Small tables with named rows and columns. After each table, cells are looked up by row and column.

Table gat
	nolole	kinobal	rer	fuzatof	pipapi	sud	sen	sep
som	33.9	46.6	43.9	63.8	45.6	50.1	42.9	21.1
mirad	48.8	52.2	61.6	49.6	42.3	51.2	45.3	48.5
lekavu	34.9	43.2	81.7	62.2	48.9	36.7	53.3	53.3
sol	40.1	54.6	76.9	61.4	32.4	54.6	39.6	32.2
zodunu	54.9	36.2	46.8	43.6	40.7	35.9	67.1	60.6
pid	58.4	45.4	30.0	34.9	60.7	45.0	54.7	67.1
duse	38.6	42.4	71.8	62.3	33.0	41.4	54.4	38.3

lekavu, sud => 36.7
som, fuzatof => 63.8
zodunu, sep => 60.6
zodunu, pipapi => 40.7
zodunu, nolole => 54.9
mirad, pipapi => 42.3
sol, pipapi => 32.4
duse, kinobal => 42.4

nit
cols = keb, gurokis, faf, zuz, nodu, duf
nur: [-253, -308, 52, 0, 137, 358]
sav: [-411, -496, 37, 97, 171, 74]
sesik: [167, -591, -97, 116, 276, 107]
medim: [-60, -641, -35, 167, 166, 367]
sudapor: [-34, -424, 20, 6, 341, -332]
zafir: [743, -726, -87, 86, 159, 316]
vaga: [-344, -352, 58, 60, 251, -10]
latunug: [-413, -454, -44, 131, 367, -406]
suvub: [-404, -385, 75, 25, 243, 17]
sezanek: [205, -637, -142, 40, 121, 368]
meni: [-480, -749, -151, 17, 221, 149]
mim: [-388, -411, -33, 60, 284, -84]
dapere: [-2, -556, -101, -17, 161, 408]
kipif: [-294, -377, -18, 39, 354, -278]

What is the duf of dapere in nit? 408
What is the nodu of mim in nit? 284
What is the zuz of dapere in nit? -17
What is the faf of kipif in nit? -18
What is the faf of zafir in nit? -87
What is the keb of mim in nit? -388
What is the faf of vaga in nit? 58
What is the gurokis of vaga in nit? -352
What is the zuz of vaga in nit? 60
What is the duf of kipif in nit? -278

fub
         kaver  vusunun  vamezu  dumu  zol  ven  pomerom  laru  dedeki  losis
litelaf    5.2      5.6     6.6   4.7  5.1  4.3      5.2   5.5     5.7    5.0
kesepab    5.2      4.8     5.1   5.2  5.3  5.3      5.3   5.0     5.4    5.1
dudeter    5.3      5.2     4.8   5.1  5.0  5.0      4.9   5.2     3.3    5.3
rul        5.5      5.4     4.5   5.1  4.9  4.9      4.7   5.2     1.4    5.4
roruf      5.2      5.2     5.1   5.2  5.1  5.1      5.1   5.1     5.1    5.1
ruleb      5.2      6.4     9.4   3.4  5.0  2.6      5.1   6.1     7.0    4.8
ragim      5.2      5.1     5.1   5.1  5.2  5.2      5.2   5.2     5.3    5.2
gel        5.3      5.3     5.1   5.1  5.1  5.0      5.0   5.2     4.0    5.2
gura       5.1      6.6     5.0   4.9  4.9  4.5      4.6   5.6     4.2    5.2
dakanis    5.4      5.4     4.8   5.3  4.9  4.9      4.8   5.2     2.2    5.3
narukos    5.2      5.6     6.4   4.5  5.1  4.4      5.2   5.5     5.6    5.1
rol        5.1      5.3     5.8   5.0  5.2  5.2      5.1   5.1     5.0    5.1
govim      5.4      4.1     0.7   7.3  5.1  4.9      5.5   6.2     7.5    5.3

What is the kaver of govim in fub?
5.4
What is the dumu of govim in fub?
7.3
What is the dumu of gel in fub?
5.1
What is the vamezu of rul in fub?
4.5
What is the pomerom of roruf in fub?
5.1
What is the dedeki of roruf in fub?
5.1
What is the zol of kesepab in fub?
5.3
What is the vusunun of dakanis in fub?
5.4
What is the zol of dudeter in fub?
5.0
What is the dumu of dudeter in fub?
5.1
What is the vusunun of litelaf in fub?
5.6
What is the losis of gura in fub?
5.2
What is the pomerom of litelaf in fub?
5.2

